Below are the code and all the weights of a small trained network. Each question names an input and a class and asks about switching units off, where a switched-off unit gives its printed mean instead of its output.

import numpy as np


def w(rows, s, z=0):
    codes = np.array(rows[::2]) - 128.0
    scale = np.full(codes.shape[1], s)
    scale[-1] = z or s
    return codes * scale


def norm(h):
    return h / np.sqrt((h * h).mean(-1, keepdims=True) + 1e-5)


def f(y):
    return np.maximum(y, 0)


def log_softmax(a):
    a = a - a.max(-1, keepdims=True)
    return a - np.log(np.exp(a).sum(-1, keepdims=True))


def net(x, mask):
    res = np.array(x, float).reshape(1, 4) / 4 @ E
    u = 0
    for l in range(3):
        y = f(norm(res) @ A[l][:, :-1].T + A[l][:, -1])
        res = res + np.where(mask[u : u + 9], y, B[l][:, -1]) @ B[l][:, :-1]
        u += 9
    return log_softmax(norm(res)[-1] @ U[:, :-1].T + U[:, -1])


A, B = {}, {}
E = w([
[179,29,120,3,99,88,160,162,91],'x0',
[193,181,206,90,215,94,206,200,66],'x1',
[123,130,123,126,133,135,123,141,129],'x2',
[144,66,105,153,193,249,200,120,38],'x3',
],0.0061)
A[0] = w([
[156,84,114,187,187,155,96,50,221,171],'0.n1',
[191,244,178,137,192,110,218,160,150,57],'0.n2',
[253,111,195,82,142,72,130,205,58,28],'0.n3',
[192,102,146,80,50,99,140,154,161,136],'0.n4',
[172,168,204,200,83,65,34,183,101,10],'0.n5',
[154,95,62,117,59,55,94,127,153,161],'0.n6',
[150,63,75,106,113,126,193,138,63,30],'0.n7',
[185,89,68,88,111,134,86,71,124,125],'0.n8',
[161,201,110,71,102,39,78,129,180,4],'0.n9',
],0.0061,0.0023)
B[0] = w([
[142,167,201,130,135,198,125,186,141,215],'0.n1',
[195,121,27,165,60,48,113,160,121,240],'0.n2',
[92,143,166,40,158,167,142,115,137,254],'0.n3',
[96,136,108,135,196,71,86,124,112,214],'0.n4',
[162,118,146,102,1,117,66,131,115,195],'0.n5',
[88,132,72,121,222,81,164,178,167,229],'0.n6',
[184,117,107,185,36,159,132,147,154,208],'0.n7',
[144,135,103,199,145,153,142,189,169,194],'0.n8',
[158,68,155,151,108,224,141,53,71,227],'0.n9',
],0.0077,0.0053)
A[1] = w([
[102,149,134,186,128,178,77,127,216,131],'1.n1',
[189,140,90,98,111,92,146,215,80,104],'1.n2',
[107,103,254,42,110,153,156,125,107,82],'1.n3',
[58,174,169,85,195,48,83,140,201,173],'1.n4',
[192,212,119,173,85,142,194,101,72,106],'1.n5',
[73,157,162,156,90,195,54,132,130,249],'1.n6',
[109,115,194,185,53,186,165,87,119,120],'1.n7',
[149,32,68,90,130,105,163,157,166,33],'1.n8',
[122,222,191,90,148,64,78,154,203,112],'1.n9',
],0.0073,0.002)
B[1] = w([
[190,103,145,103,154,130,185,114,76,255],'1.n1',
[66,161,205,152,141,151,134,82,139,252],'1.n2',
[42,196,223,161,97,206,203,2,134,180],'1.n3',
[24,165,91,21,58,29,109,61,137,203],'1.n4',
[54,101,139,173,156,47,115,105,127,216],'1.n5',
[98,146,134,99,122,174,249,137,68,248],'1.n6',
[111,128,82,52,167,118,135,149,185,210],'1.n7',
[191,81,118,196,111,185,92,167,204,229],'1.n8',
[195,143,86,73,47,183,78,130,167,196],'1.n9',
],0.0072,0.0059)
A[2] = w([
[216,166,152,179,118,109,78,132,71,137],'2.n1',
[76,82,31,131,191,50,2,97,158,3],'2.n2',
[254,151,101,124,93,75,102,181,108,46],'2.n3',
[214,125,131,188,59,124,49,166,104,72],'2.n4',
[107,105,156,88,125,182,193,35,108,129],'2.n5',
[100,222,47,108,93,196,159,72,98,84],'2.n6',
[130,163,45,152,52,200,151,181,108,186],'2.n7',
[89,116,120,230,229,63,83,149,84,63],'2.n8',
[85,143,213,209,217,164,145,109,98,112],'2.n9',
],0.0083,0.005)
B[2] = w([
[169,168,63,130,106,116,113,142,36,164],'2.n1',
[42,30,70,117,105,60,224,206,149,170],'2.n2',
[206,114,80,166,172,183,12,160,45,149],'2.n3',
[211,187,137,150,160,181,45,198,57,163],'2.n4',
[107,175,182,131,195,122,37,137,150,254],'2.n5',
[87,99,173,66,133,92,97,75,132,207],'2.n6',
[164,142,138,143,84,78,89,130,149,235],'2.n7',
[128,37,27,109,46,40,178,2,106,161],'2.n8',
[123,111,81,197,169,157,220,134,64,214],'2.n9',
],0.0086,0.0082)
U = w([
[64,206,205,7,71,81,44,54,177,223],'0',
[82,169,198,193,226,225,174,126,82,183],'1',
[208,211,80,154,47,73,9,149,29,101],'2',
[129,99,38,216,104,44,220,54,23,24],'3',
[58,48,37,75,46,31,155,189,207,108],'4',
[208,63,73,215,77,211,69,214,221,2],'5',
],0.011,0.0032)

Each question gives the input, the list of numbers given to net, and the class t.
The units are the neurons (one row each of A and B). Each row of codes is followed by its name. A weight is (code - 128) times the scale printed after its matrix; where a second scale follows, it is the last column's (A, B and U).
mask holds one flag per neuron, layer by layer. A switched-off neuron (its flag False) gives its mean, the last column of its row in B, instead of its output. The means were averaged over made-up inputs and are rounded, as every weight is.
A unit's drop is (log p(t) with every unit on - log p(t) with that unit switched off) / (log p(t) with every unit on - log p(t) with every unit switched off).
The circuit of an input: a set's keep is (log p(t) with only the set's units on - log p(t) with every unit switched off) / (log p(t) with every unit on - log p(t) with every unit switched off). Starting from the 12 units with the biggest drops (on a tie, the unit counted first), units are removed one at a time, each time the one whose removal leaves the highest keep (on an exact tie, the one counted first), for as long as the keep stays at least 0.8.
units of the circuit, in order: the units of the circuit, biggest drop first
top k neurons: the k neurons with the biggest drops, biggest first
k most important neurons of layer l: the k neurons of layer l with the biggest drops, biggest first
drop of u: that unit's drop, to one decimal
input [-1,7,-7,-3], class 2: top neuron => (0.n2)
input [-3,3,6,1], class 3: top 2 neurons => (1.n5 1.n2)
input [-7,1,-1,2], class 3: units of the circuit, in order => (1.n5 2.n8)
input [-3,3,-3,-4], class 2: top 2 neurons => (0.n2 0.n5)
input [8,1,6,-2], class 0: top 2 neurons => (0.n3 0.n2)
input [8,5,-1,2], class 1: top 2 neurons => (1.n3 1.n4)
input [0,3,8,5], class 3: top 3 neurons => (1.n5 0.n2 2.n8)
input [8,0,5,4], class 5: 2 most important neurons of layer 1 => (1.n8 1.n6)
input [1,-3,-8,-7], class 4: 3 most important neurons of layer 1 => (1.n3 1.n2 1.n4)
input [3,1,0,3], class 1: top 2 neurons => (0.n3 0.n2)
input [-1,-8,-7,2], class 1: top 3 neurons => (0.n2 1.n4 0.n1)
input [-6,1,-1,-3], class 2: top 2 neurons => (0.n2 0.n3)
input [8,-3,-3,1], class 5: top 2 neurons => (0.n7 1.n8)
input [7,-6,-5,1], class 5: units of the circuit, in order => (1.n8)
input [2,0,1,-2], class 4: top 2 neurons => (0.n6 0.n4)
input [7,2,8,4], class 1: top 3 neurons => (1.n3 0.n3 0.n2)
input [3,6,8,0], class 0: 2 most important neurons of layer 0 => (0.n3 0.n9)
input [5,0,-7,6], class 5: 3 most important neurons of layer 0 => (0.n7 0.n1 0.n8)
input [6,-4,1,1], class 5: 3 most important neurons of layer 1 => (1.n8 1.n5 1.n4)
input [-3,3,-1,0], class 2: units of the circuit, in order => (0.n2)
input [5,4,-6,0], class 0: 3 most important neurons of layer 0 => (0.n3 0.n9 0.n4)
input [-3,8,6,7], class 3: top 2 neurons => (0.n2 2.n8)
input [-1,8,-5,-2], class 2: drop of 0.n2 => 4.4
input [2,-1,3,1], class 5: drop of 0.n7 => 0.6
input [-4,7,-4,-3], class 2: drop of 0.n2 => 3.9
input [8,-2,7,4], class 5: drop of 0.n8 => 0.0
input [-1,2,-8,5], class 3: top 2 neurons => (1.n5 2.n8)
input [5,3,4,-1], class 0: units of the circuit, in order => (0.n3)
